In the rows, 128 means zero.
Here are made-up things, facts about them, and rows of numbers that follow some of those facts. Name the thing behind each unnamed row.

Facts:
ξ: belongs to class; φ: uses
[(1137),(494),(1115),(380),(9),(994),(804),(1487),(926),(1384),(476),(298),(352),(894),(1096),(1151),(835),(41),(1004),(1190),(1467),(44),(1376),(191),(1112),(61),(1502),(391),(324),(1564),(1224),(882),(481),(1472),(996),(606),(670),(891),(1338),(1418),(1031),(1469),(1213),(29),(1094),(1612),(818),(680),(752),(26),(68),(268),(367),(987),(1387),(1239),(1091),(1207),(1277),(1024),(825),(550),(1461),(1482),(880),(1512),(208),(92),(1435),(374),(547),(1477),(395),(1583),(1505),(485),(179),(886),(1509),(714),(354),(526),(1180),(1539),(940),(1428),(1203),(1193),(1032),(262),(703),(644),(479),(722),(794),(263),(1559),(1157),(580)] ξ a
[(1227),(827),(36),(1569),(261),(588),(850),(858),(1581),(1354),(925),(598),(521),(305),(1344),(214),(184),(314),(605),(745),(603),(1346),(936),(155),(368),(1099),(1225),(620),(277),(697),(845),(1363),(1107),(91),(917),(883),(912),(754),(1332),(776),(854),(970),(844),(1253),(1420),(914),(848),(870),(904),(455),(219),(941),(211),(247),(1229),(1523),(1242)] ξ b
{(1137)} φ (1420)
{(1137),(352),(44),(1225),(1461),(1583),(644)} φ (776)
{(1137),(697)} φ (1107)
{(1137),(1151),(1277),(354),(1203),(580)} φ (752)
{(1227),(352),(214),(1094),(752),(987),(1024),(526),(870),(703)} φ (745)
{(1227),(926),(835),(1354),(1112),(214),(1469),(1213),(745),(680),(1239),(1225),(1277),(91),(395),(1509),(714),(940),(219),(247),(1242)} φ (970)
{(494),(261),(1224),(605),(1505),(1180),(703)} φ (850)
{(1115),(620),(1512)} φ (883)
{(1115),(550)} φ (268)
{(1115)} φ (184)
{(827),(1502),(1024),(1203)} φ (526)
{(827),(1338),(268),(1277)} φ (1332)
{(380),(1505)} φ (882)
{(9),(91)} φ (550)
{(9),(858),(1190)} φ (940)
{(9)} φ (1137)
{(804),(155),(550)} φ (1151)
{(1487)} φ (1505)
{(926),(1225),(1428),(1242)} φ (894)
{(926),(891),(818),(479)} φ (219)
{(926),(1112),(305),(1482),(794)} φ (324)
{(1384),(1096),(996),(776)} φ (214)
{(1384),(476),(455),(580)} φ (670)
{(1569),(1564)} φ (1461)
{(588),(208),(886),(848)} φ (29)
{(894),(858),(1112),(550),(917),(854),(848),(722),(1242)} φ (395)
{(1096),(41),(305),(481),(26),(854),(1539),(580)} φ (987)
{(1581),(191),(1239)} φ (1225)
{(1581),(1344),(1253)} φ (914)
{(835),(26)} φ (41)
{(1354),(1229)} φ (603)
{(41),(44),(882),(818),(208),(1428),(262)} φ (854)
{(1467),(605),(1583),(455)} φ (391)
{(1467),(1502),(752),(987),(395),(912),(776),(1428),(1229)} φ (1509)
{(1376)} φ (794)
{(925)} φ (1112)
{(598),(29),(367),(880),(91),(912),(854),(1420)} φ (1227)
{(191)} φ (380)
{(521),(324),(481),(374)} φ (598)
{(1502)} φ (941)
{(1502)} φ (580)
{(1564),(818),(247)} φ (1157)
{(1564),(1477),(1583),(941)} φ (1207)
{(1224),(208),(1107)} φ (1193)
{(1344),(1107)} φ (1346)
{(1344),(547)} φ (1180)
{(481),(606),(670),(1094),(1091),(1512),(1363)} φ (367)
{(1472),(904)} φ (994)
{(1031),(184),(1203)} φ (368)
{(1031),(883),(179)} φ (714)
{(184)} φ (680)
{(184)} φ (61)
{(184),(1180)} φ (1099)
{(314),(1363)} φ (891)
{(314),(1420)} φ (479)
{(1469),(1207)} φ (1612)
{(605),(1099),(1180)} φ (1277)
{(605),(1229)} φ (1096)
{(29),(1229)} φ (912)
{(29)} φ (827)
{(1094)} φ (1564)
{(1094),(277)} φ (1472)
{(1346),(1091),(1157)} φ (36)
{(680),(1107)} φ (1004)
{(155)} φ (92)
{(68),(1091)} φ (1435)
{(268)} φ (179)
{(368),(722)} φ (1384)
{(1387)} φ (1229)
{(1387)} φ (263)
{(1091)} φ (858)
{(277)} φ (1469)
{(1277)} φ (476)
{(825),(1229)} φ (1467)
{(1482)} φ (262)
{(1482)} φ (644)
{(208)} φ (936)
{(845)} φ (588)
{(1363),(247)} φ (996)
{(92)} φ (1428)
{(547)} φ (208)
{(917)} φ (1418)
{(883)} φ (904)
{(485),(1559)} φ (1523)
{(754)} φ (848)
{(886),(703)} φ (1224)
{(844),(914)} φ (352)
{(1253),(914)} φ (1354)
{(1420)} φ (926)
{(1420)} φ (835)
{(1539),(1523)} φ (44)
{(1203)} φ (1539)
{(1032)} φ (1482)
{(262)} φ (818)
{(722),(1229)} φ (1253)
{(263)} φ (298)
{(941)} φ (1213)
{(211)} φ (870)
{(211)} φ (1344)
{(211)} φ (1387)

Some rows with their names:
(1213): [124 124 124 144 112 123 155 137 118 128 119 200 124 163 114 120 113 116
 125 109 124 115 103 175 110 132 147 117 112 186 119 126 204 126]
(970): [ 97 141 117 128 117 120 165 171 119 139 141 159  93 177 196 125 125 201
 128 113 124 126 109 175 107 119 116 122 106 177 122 122 109  99]
(714): [117 126 132 148 113 124 149 146 121 118 120 178 124 163 106 120 124 112
 128 110 125 111 100 170 117 143 155 121 109 189 118 126 192 126]
(1242): [ 97 159 128 118 150 125 153 132 122 119 117 103  98 160 145 179 152 108
 127 129 123 110 106 185 106 118 149 118 110 135 121 121  97 102]
(1112): [123 121 125 127 117 123 144 145 121 134 118 150 204 149 103 138 126  98
 121 107 120 125 117 169 108 118 132 115 114 153 120 123 179 152]
(179): [162 123 126 149 117 124 129 112 122 129 128 148 146 116 102 116 126 109
 124 115 120 119 141 120 135 119 120 122 134 139 120 127 133 122]
(305): [121 136 121 122 173 154 113 132 120 120 123 112  93 120 149 175 110 154
 123 141 123 130 141 162 112 118 109 121 114 141 156 124  94 121]
(850): [101 128 124 119 119 125 115 189 118 126 123 101  91 138 150 164 121 201
 122 139 162 149 116 108 112 136 158 140 109 120 126 123  90  98]
(1224): [102 122 145 124 113 129 115 142 121 156 121 162 184 118 104 118 114 120
 124 134 136 128 103 110 136 160 182 124 113 120 125 126 102 143]
(703): [118 121 151 124 111 133 115 145 121 131 122 152 156 129 107 121 112 121
 128 136 126 116 118 115 143 133 136 123 111 109 133 150 116 152]
(754): [ 99 126 128 122 163 126 127 128 120 120 134  99  88 129 135 155 149 133
 122 142 124 111 129 124 105 116 139 122 115 109 120 123 102  96]
(848): [102 144 127 121 156 140 149 114 118 166 131 101 134 138 174 157 177 106
 124 178 116 114 144 131 104 114 125 119 113 105 139 122  99  98]
(367): [133 124 127 150 113 122 143 126 190 117 119 144 129 150 189 113 166 124
 123 141 164 131 106 121 169 117 105 196 244 127 121 144 159 167]
(68): [159 123 122 134 118 124 127 114 127 138 124 143 152 112 120 116 119 106
 124 113 116 139 146 116 137 117 111 122 136 131 120 126 138 131]
(620): [104 125 123 121 159 124 123 118 118 118 144 107  88 125 142 136 149 148
 125 145 124 111 132 128 110 117 138 125 115 118 121 127 100 101]
(374): [147 125 120 121 120 128 120 158 151 118 118 124 174 127 106 124 113 109
 121 106 123 183 115 116 150 138 132 125 175 121 123 128 131 174]
(298): [122 126 121 124 120 121 124 184 141 124 122 103 159 124 102 122 116 122
 131 105 134 188 140 112 146 151 113 138 109 124 119 122 113 133]
(1203): [155 120 125 137 117 127 118 112 119 118 120 137 152 116  98 118 118 103
 126 116 117 129 145 117 149 118 105 120 110 128 126 133 133 135]
(1387): [150 125 126 128 119 121 126 112 131 121 121 139 152 113 106 118 121 104
 127 109 122 132 136 117 137 126 115 124 133 127 120 128 139 133]

Rows to name:
No name comes twice in this set of rows, the named rows included.
[168 127 128 177 118 119 136 110 152 121 121 137 107 114 101 116 145 111
 126 133 142 116 141 115 182 113 106 184 195 170 116 143 111 112]	(670)
[ 99 174 137 117 169 135 123 115 120 175 122 108 101 122 243 142 140 178
 129 194 127 110 146 178 108 115 107 123 169 128 182 124 107 134]	(854)
[101 128 125 140 111 137 119 172 117 116 159 156  83 192 184 138 132 199
 128 133 118 111  99 229 106 112 113 116 101 127 127 145 130 115]	(745)
[117 128 119 121 149 161 120 138 123 119 145 125  88 130 179 141 122 139
 118 146 120 148 119 144 106 117 131 123 136 115 154 124 105 123]	(521)
[103 146 123 121 163 123 150 111 119 119 132 112  86 145 133 136 126 147
 125 115 139 115  97 180 107 144 187 119 109 114 122 126 136  99]	(1225)
[103 146 127 123 114 126 158 126 133 121 111 172 129 179 101 130 112 106
 158 110 144 122  97 172 125 151 142 121 106 173 121 125 219 150]	(1509)
[117 122 122 138 113 156 117 130 121 119 189 117  85 149 194 124 130 186
 131 181 120 110 155 160 108 110 105 117 102 101 164 151 100 125]	(870)
[148 125 140 145 116 127 118 130 139 117 123 115 129 122 107 117 135 109
 129 110 127 112 141 120 166 117 108 135 134 109 123 160 132 151]	(1094)
[102 172 120 118 167 133 131 106 122 117 126 105  77 130 119 120 112 139
 159 159 171 121 102 131 110 152 146 141 110 103 145 120 135 116]	(776)
[151 123 133 125 133 124 121 143 160 113 119 122 145 117 103 131 118 115
 127 111 120 153 125 122 176 126 106 153 189 148 122 131 116 166]	(481)
[121 134 141 120 123 120 129 115 137 165 120 135 165 116 121 118 115 111
 158 131 124 119 130 118 129 136 108 126 132 130 138 126 173 155]	(1428)

Now the same things, written a new way:
Some rows with their names:
(925): [103 131 159 114 122 127 126  73 103 146 168 101 111 118 102 117  64 128
 134  76  91 183 107 107 175 146 100 125  84 133 137 187 184  68 165 129
  88 142]
(547): [133 133 120  68 150 119 142  85 140 136 139 158 122 126  87  99  59 133
 161  85  97 166 116  84 167 158 115 134 117  93 147 137 145 103 113 182
  89 155]
(1224): [130 128 126  70 133 121 133  85 128 131 131 157 114 138  92 107  73 133
 155  73  90 164 112  83 173 163 127 121 123  97 146 129 144 108  94 191
 103 164]
(941): [112 131 162 109 122 134 127  95 119 119 174 123 102 113  98 123  97 127
 136  89  92 171  99 102 179 142 105 126  79 147 115 179 187  98 172 123
 102 161]
(92): [116 130 141  87 129 129 123  83 138 129 170 140 114 126  99  92  85 143
 165  79  80 156 142  72 154 143 132 129 120  95 127 148 146  69 111 148
  98 141]
(825): [135 140 129  69 134 126 128 102 154 122 149 143  89 117  89 104  96 134
 148  98  95 160 146  78 147 138 120 152 121 111 141 155 132  80 126 158
 101 155]
(277): [113 127 158 101 124 136 144  71 127 122 167 120 108 122  87 141  79 127
 147  90  90 188  79 113 182 138  96 123  87 140 119 178 175 105 191 130
 104 157]
(1031): [114 133 129  57 143 137 139  77 160 117 169 153 129 128  93 120  64 132
 177  99  91 166 128  74 152 120 122 128 119  96 124 144 149  86 143 148
  96 123]
(455): [124 139 145 100 125 137 125 111 124 115 157 121 108 111  99 134  85 121
 124  98 104 171  95 103 169 140  88 126  81 149 132 180 173 104 177 137
  93 158]
(9): [115 134 130  65 142 119 141  61 152 140 166 139 110 112  88  94  49 137
 175  89  84 174 135  77 158 140 127 145 124  94 130 153 147  70 139 150
  90 132]
(526): [117 131 136  82 117 143 109  99 136 112 159 152 112 150 102 113 111 139
 153  77  84 146 141  59 141 138 131 116 124 104 127 139 143  84 105 162
 117 148]
(494): [135 133 125  72 144 119 136  90 134 128 138 168 117 122  85 106  69 134
 161  83 104 159 110  85 168 161 126 135 116 102 141 130 147 119 103 183
  97 165]
(262): [128 134 144  99 149 121 126  53 136 147 157 134  95 134  66  99  81 147
 171  72  80 152 119  85 153 146 120 126 116  99 131 151 138  73 105 149
  95 155]
(380): [121 126 154  86 136 117 124  64 132 139 156 151 107 126  83  90  76 143
 172  70  75 161 117  80 169 158 137 133 122  99 123 142 141  87 100 158
 101 161]
(1242): [105 134 164 105 127 123 138  76 110 140 175 101 118 103 108 102  52 127
 145  86  94 190 113 102 179 148  99 133  85 131 135 191 184  66 175 125
  86 138]
(208): [131 130 120  77 153 121 132  77 130 145 137 153 116 127  82 100  50 133
 158  76  95 160 117  83 166 159 117 132 114  99 148 142 143  91  98 181
  93 153]
(481): [143 142 112  85 150 137 133  74 153 137 143 134  91 137  60 125  71 140
 161  98  85 149 125  84 136 118  88 126 108 104 146 159 127  67 128 148
  90 143]
(1193): [121 107 141  85 113 122 121  76 119 139 129 157 115 163 105 107  89 145
 156  52  79 174 120  78 165 171 147 113 127  93 137 131 145 104  86 193
 114 164]
(1004): [107 112 151  72 108 125 127  62 135 136 151 155 113 156 109 107  94 142
 159  60  70 182 128  78 161 158 148 119 134  91 126 137 150  97 119 177
 121 153]

Rows to name:
No name comes twice in this set of rows, the named rows included.
[121 122 150  81 109 132 108  98 137 113 151 155  96 152 103 116 142 145
 143  69  73 156 139  72 143 148 140 129 125 111 123 139 139  99 103 169
 129 165]	(391)
[ 87 114 167 105  95 147 107 101  92 111 161 132 149 152 138 139 107 125
 126  57  90 182 111  85 173 154 118  89  93 127 133 161 195 107 153 154
 118 140]	(1332)
[106 135 142  70 126 134 132  70 144 134 174 139 118 134 110  99  66 138
 171  84  81 168 144  68 153 135 134 126 127  87 126 150 152  61 131 152
 101 123]	(550)
[ 98 120 159  91 104 139 124 102 103 117 156 134 141 136 129 133  87 124
 131  72  97 189  99  97 190 161 115 106  90 132 131 157 194 115 161 159
 110 146]	(1099)
[102 129 151  89 123 142 143  90 118 119 167 135 143 120 117 131  64 118
 148  89 101 192  95  96 190 147 104 115  89 129 132 170 200 110 183 141
  93 135]	(184)
[115 135 140 124 130 133 121  79 103 145 152 101 107 133  83 142  69 125
 129  73  96 173  98 110 162 135  80 103  80 137 147 185 171  73 159 138
  88 147]	(521)
[117 107 138  82 109 129 131  48 142 143 135 144  90 169  93 124 102 146
 152  59  65 185 122  87 147 145 131 118 132  92 128 145 130  84 126 176
 124 150]	(1435)
[123 125 115  67 135 144 145  61 167 127 147 148 112 147  72 141  66 136
 169  95  89 174 110  84 145 112 106 129 120 100 130 144 137  84 154 161
 107 130]	(1512)
[117 138 161 102 118 125 129  97 117 127 162 121  96 102 100 112  87 127
 133  86 100 183 103 111 184 158 103 140  82 144 129 181 184  96 168 139
  99 168]	(844)
[106 125 168 112 100 131 115  97 106 121 164 120 105 133 111 130 117 132
 128  71  84 180 108 101 169 152 108 117  90 145 122 180 181  90 162 137
 110 158]	(214)
[118 124 140  73 125 125 142  58 162 128 165 147  90 128  83 110  92 143
 171  87  70 170 121  90 155 128 133 140 120 103 112 146 141  89 138 145
 111 150]	(1469)
[110 131 170 131 118 130 116  83  92 121 173 123 110 125  99 118 101 137
 134  68  85 161  87  98 182 161 115 107  80 138 116 165 184  97 141 130
  98 163]	(1523)
[128 149 123  69 157 131 129  97 160 116 170 152 117 109  84 109  67 133
 165 108 100 141 135  65 152 123 112 139 114 107 131 142 146  81 134 145
  91 132]	(1203)

Now the same things, written a new way:
Known rows:
(36): [169 147 121 113  85 202 155 179 114 100 127  87 133 165 135 137 133 100
 134 125 143  90 111 131 135 130 166  90 122 118]
(1482): [118 117 132 141 149 111 141 120 138 114 132 156 101 129 114 119 121 105
 130 169 130 145 124 123 136 143 143 184 138 148]
(1180): [137 127 161 119 132 120 127 121 120 114 153 180 125  76 139 136 134 141
 127 113 125 122 141 139 108 113 111  74 151 113]
(940): [135 118 120 140  93 142  98 150 138 138 121 116 126 124 105 130 116 129
 144 122 135 126 125 116 105 129 150 131 119 114]
(1376): [118 117 137 139 139 104 130 118 143 120 144 145 107 121 107 121 122 122
 130 156 134 143 125 123 126 145 142 179 134 144]
(1107): [146 145 138 100 123 126 166 129 118 112 146 120 133 136 156 139 141 129
 130 135 134 113 130 124 125 127 124 104 135 132]
(1137): [112 118 137 138 146  99 127 101 134 137 133 150 121 110 120 122 125 136
 124 135 125 141 135 128 120 132 118 154 135 134]
(1469): [116 136 130 150 145 138 116 119 132 150 141 117 140 122 104 125 127 120
 113 118 139 120 119 139 142 142 140 149 123 122]
(1225): [142 128 103 116 135 140 140 137 123 133  95  98 121 171 142 119 128 116
 129 134 123 135 121 122 148 123 124 133 112 141]
(367): [146 135 127 143  93 175 108 164 133 126 137 109 128 146  96 130 118 116
 136 114 151 100 114 128 114 137 174 111 118 102]
(941): [123 146 108 125 146 146 132 128 119 146 108  94 145 176 146 122 137 120
 118 124 125 123 119 137 169 128 110 136 112 138]
(588): [146 130 131  92 101 124 146 141 123 103 125 123 118 142 160 139 137 132
 139 135 126 127 134 116 112 120 129 108 132 135]
(247): [112 146 125 124 148 105 169 106 130 139 140  93 138 169 137 126 139 120
 113 143 143 129 114 129 162 149 121 174 124 159]
(912): [138 126 109 107 124 134 133 142 122 118 101 111 124 160 153 126 130 129
 139 131 113 135 133 123 133 116 117 115 120 136]
(268): [115 127 138 130  88 103  93 113 145 157 143 116 141 106 116 149 129 175
 131  99 149 125 137 113  87 125 123 141 116 102]
(835): [121 116 124 144 129 116 110 122 138 127 126 136 114 128 109 124 119 124
 132 144 125 144 127 123 120 135 137 150 130 133]
(714): [128 132 128 139  85 135  89 142 142 158 131  98 140 118 103 142 121 159
 135  95 152 113 126 117  98 129 146 134 112  98]
(880): [117 122 138 133 134 102 129 114 136 121 134 148 113 113 116 126 124 130
 130 146 134 141 131 124 117 141 133 159 139 132]
(380): [134 114 141 135 129 128 134 137 126 103 132 168 112 106 123 127 120 115
 136 141 121 135 131 132 120 122 133 117 147 128]

Which thing is each row?
No name comes twice in this set of rows, the named rows included.
[112 146 119 118 164 121 140 104 117 143 126 110 146 156 157 122 143 129
 109 122 121 127 127 138 163 126  94 119 122 143]	(455)
[121 118 119 147 135 142  96 133 129 142 120 121 131 129 108 118 118 123
 123 119 123 129 123 136 133 129 134 140 117 121]	(1213)
[157 144 128 105 115 161 163 151 114 104 136 120 139 144 152 134 137 118
 130 127 131 108 125 133 136 124 133  98 132 126]	(1346)
[146 112 144 122  99 117 120 136 128 103 134 164 114  98 127 137 124 136
 142 132 128 132 140 122  93 120 134 104 148 115]	(29)
[104 114 131 135 137  92 105 102 140 151 125 129 133  98 121 126 123 156
 126 119 125 144 141 118 108 124 108 152 123 124]	(804)
[113 127 109 116 168 108 140 109 114 142 102 128 139 148 163 116 140 127
 118 131 101 147 135 133 157 114  83 121 119 146]	(1229)
[103 124 139 140 162 103 119  94 128 147 139 158 133 101 127 123 131 138
 112 122 120 139 137 138 136 128 102 123 133 130]	(1024)
[143 142 153  93 139 115 175 121 109 101 151 152 134 116 172 138 147 129
 121 134 120 120 136 139 132 120 105  88 152 135]	(261)
[150 108 115 139 102 162 113 161 138 108 110 120  94 148  95 122 109 104
 150 148 133 134 119 109 109 132 179 135 125 125]	(324)
[143 120 127 139 132 164 109 144 113 125 117 159 133  98 128 122 121 119
 130 112 108 120 133 140 126 110 127  75 133 107]	(298)

